After every row comes one of two labels: whether the row has a hidden trait. Each part has its own trait and labels.
[-6, 4, 7, 11, 17, 2, 3, -9, -1, 1, 3, -1, -7, -22, 33, 29, 5, -14, -2, 1, -6, 13, -5, -5, -20, 24, 5, -10, 1, 27, -3, 6, 7, 12, -1, 2, 7, -17, 10, 7, -6, -5, 0, 17, -3, -13, -28, -9, 24, 14, -7, -15, 3, -2, -7, -1, 13, 8, -10, 0, 2, -4, 6, -1, 2, 21, 3, 6, 5]	RQ
[5, 0, -3, 0, 4, -3, -1, 3, 8, 0, -1, 1, -3, 5, -5, -8, -5, -7, 7, 7, -6, 12, 3, 9, 3, 24, 3, -4, -1, 25, -1, 2, 0, 9, 2, -3, -4, -1, 4, 10, -3, 0, 4, -18, 0, -6, -6, -8, 0, 0, -5, -9, -2, -9, 5, 3, -4, -2, 0, -1, -7, -1, -1, 0, 2, 11, 1, 1, 3]	RQ
[-14, 5, -3, 7, 10, 1, 4, -8, -7, 2, 3, -1, -4, -25, 22, 9, 8, -9, -15, -3, -4, 6, -5, -13, -11, -13, 5, -4, 1, 13, -1, 3, 4, 5, -11, -1, 3, -14, 3, 6, -5, -8, -6, 28, -1, -10, -34, -2, 16, 7, 2, 4, 5, 7, -5, -4, 15, 12, -1, 3, 9, -7, 9, 5, 3, 18, 1, 6, 3]	RQ
[-3, 1, -5, 1, 0, -2, 0, -3, 1, 1, 0, 1, -1, 3, -5, -8, -3, -6, -10, 1, -4, 10, 0, 9, 11, 4, 3, -1, -1, 12, 0, 2, 1, 4, -4, -5, -5, -2, 1, 15, -1, -4, -2, -10, 5, -4, -9, -4, 2, -1, 0, 4, -1, -3, 3, 0, 2, 1, 6, 0, -4, -2, 1, 1, 2, 6, 0, 3, 1]	RQ
[16, -6, -9, -8, -7, -1, -4, 7, 11, -2, -2, 2, 3, 28, -24, -20, -10, 3, 17, 8, -3, 4, 6, 24, 8, 28, -2, 2, -1, 14, 0, -1, -3, 2, 12, 1, -8, 20, -1, 4, 3, 9, 11, -44, -6, 7, 30, -6, -19, -9, -7, -9, -7, -10, 8, 5, -16, -14, 1, -5, -12, 4, -9, -5, 0, -5, 0, -5, -2]	DL
[3, -1, -7, -1, -1, -3, 0, -1, 3, 1, -3, 1, -2, 1, -8, -8, -5, -5, -2, 2, -3, 10, 2, 9, 13, 6, 2, -2, -2, 20, 0, 2, 0, 6, -3, -5, -6, 2, 1, 12, 1, -1, -2, -19, 6, -1, -9, -5, -1, -4, -2, 5, -2, -4, 4, 1, -1, 0, 5, 0, -1, -1, 0, 0, 3, 8, 0, 3, 0]	DL
[10, -5, -11, -12, -11, -1, -4, 7, 5, -3, -4, 1, 7, 33, -24, -14, -9, 10, 8, 2, 2, -8, 6, 14, 11, 2, -5, 8, -1, -2, 1, -3, -6, -8, 8, 1, -10, 18, -11, -4, 6, 9, 7, -35, -6, 11, 45, 2, -21, -11, 4, 5, -5, 0, 8, 3, -15, -11, 6, -1, -12, 2, -9, -2, -1, -16, -2, -6, -3]	DL
[13, -5, -11, -8, -7, -1, -4, 4, 10, -1, -1, 2, 3, 29, -19, -21, -11, 1, 18, 7, -5, 6, 6, 21, 8, 33, -1, 2, -1, 20, 0, 0, -3, 3, 11, 1, -7, 9, -1, 3, 2, 8, 8, -46, -3, 5, 25, -7, -22, -9, -6, -10, -6, -10, 8, 6, -15, -14, 1, -5, -14, 3, -8, -8, 1, -4, 0, -4, -1]	DL

Part 2:
[25, 2, 0, 1, 6, 4, 5, 3, 15, -2, -7, 5, 1, 4, -3, 1, 25, 7, 8, 2, 8, 2, 1, 0, 6, 40, 8, -7, 8, 3, 4, -1, 22, 0, 3, 3, 8, -12, 10, 5, -1]	Gm
[34, 2, -3, -6, 10, 4, 0, 0, 18, -12, -18, 9, 3, 3, -31, -1, 24, 18, 12, 1, 11, 4, 2, -1, -1, 28, 18, -21, 13, 9, 5, -2, 37, 0, 2, 4, 18, -27, 8, 13, -5]	SQ
[32, 0, 1, -5, 9, 1, -1, 6, 14, -8, -5, 4, 2, 8, -24, 1, 31, 15, 2, 3, 5, 1, 0, -1, 1, 16, 10, -2, 11, 12, 3, -1, 17, 0, 4, 2, 14, -8, 10, 4, 1]	Gm
[28, 0, 0, -3, 9, 2, 0, 3, 16, -7, -7, 5, 2, 9, -23, 2, 44, 12, 3, 3, 7, 0, 0, 0, 3, 26, 7, -4, 11, 9, 3, -1, 24, -2, 4, 2, 13, -12, 15, 5, 0]	Gm
[28, 4, 0, -2, 5, 2, 2, 4, 10, -4, -6, 5, 1, 0, 15, 0, 8, 9, 15, 0, 7, 8, 1, 0, 1, 16, 13, -9, 5, 5, 2, 0, 18, 11, 2, 2, 8, -14, 12, 9, -1]	SQ
[27, 3, 0, 1, 4, 4, 6, 2, 15, -1, -7, 6, 1, 4, 4, 1, 19, 2, 10, 1, 9, 3, 2, 0, 6, 32, 7, -11, 9, 2, 2, 0, 19, 1, 1, 3, 8, -13, 7, 7, -1]	SQ
[34, 3, 1, 0, 5, 3, 3, 4, 13, -2, -6, 5, 1, 3, 3, 0, 10, 6, 10, 1, 10, 3, 1, 0, 5, 32, 8, -6, 8, 3, 3, 0, 18, 3, 3, 4, 8, -10, 7, 6, -1]	SQ
[24, 2, 1, 2, 5, 3, 4, 2, 13, 0, -5, 3, 1, 8, -5, 4, 35, 5, 4, 3, 6, 0, 1, 0, 7, 35, 3, -1, 7, 5, 3, 0, 16, -1, 3, 2, 6, -7, 16, 3, 0]	Gm
[37, 3, 0, 0, 6, 3, 5, 3, 15, 0, -7, 6, 1, 3, -3, 0, 20, 7, 10, 1, 9, 3, 2, 0, 5, 30, 8, -10, 8, 5, 3, 0, 17, 2, 3, 3, 9, -13, 9, 6, -1]	SQ
[15, 0, -1, -1, 8, 4, 3, 0, 16, -5, -8, 6, 2, 10, -23, 3, 40, 9, 5, 3, 8, 1, 1, 0, 5, 38, 9, -7, 10, 6, 3, -1, 17, -4, 3, 3, 8, -8, 16, 6, -2]	Gm
[26, 0, -1, -3, 8, 3, 0, 1, 14, -8, -8, 5, 2, 11, -31, 3, 44, 11, 2, 4, 6, 0, 1, 0, 3, 28, 9, -2, 9, 9, 4, -1, 21, -3, 4, 2, 13, -16, 16, 6, 0]	Gm
[21, 1, 0, 0, 5, 3, 5, 1, 15, -4, -8, 6, 2, 7, -14, 2, 32, 9, 7, 2, 8, 1, 2, 0, 7, 28, 8, -9, 10, 5, 4, -1, 25, -2, 3, 3, 9, -17, 14, 5, -1]	Gm
[40, 3, 0, -3, 7, 3, 2, 4, 13, -6, -9, 6, 2, 4, -9, 0, 16, 11, 11, 1, 10, 3, 1, 0, 2, 20, 12, -9, 10, 6, 4, -1, 20, 3, 3, 2, 11, -12, 7, 8, -1]	SQ
[35, 1, 1, -3, 8, 2, 1, 4, 13, -7, -6, 5, 2, 5, -13, 1, 16, 13, 6, 2, 8, 2, 1, 0, 2, 23, 12, -5, 9, 8, 3, -1, 18, 2, 4, 2, 12, -15, 10, 7, 1]	Gm
[28, 1, 0, -1, 4, 3, 3, 2, 16, -4, -7, 5, 1, 5, -10, 1, 27, 2, 5, 2, 8, 1, 1, 0, 4, 28, 8, -4, 8, 5, 2, -1, 23, 0, 3, 3, 6, -11, 12, 5, 0]	Gm
[33, 4, 1, -3, 5, 1, 1, 6, 10, -5, -4, 4, 1, 3, 14, 0, 12, 14, 13, 1, 7, 6, 1, 0, 0, 12, 12, -4, 4, 6, 2, -1, 15, 11, 2, 1, 10, -4, 4, 7, 1]	SQ
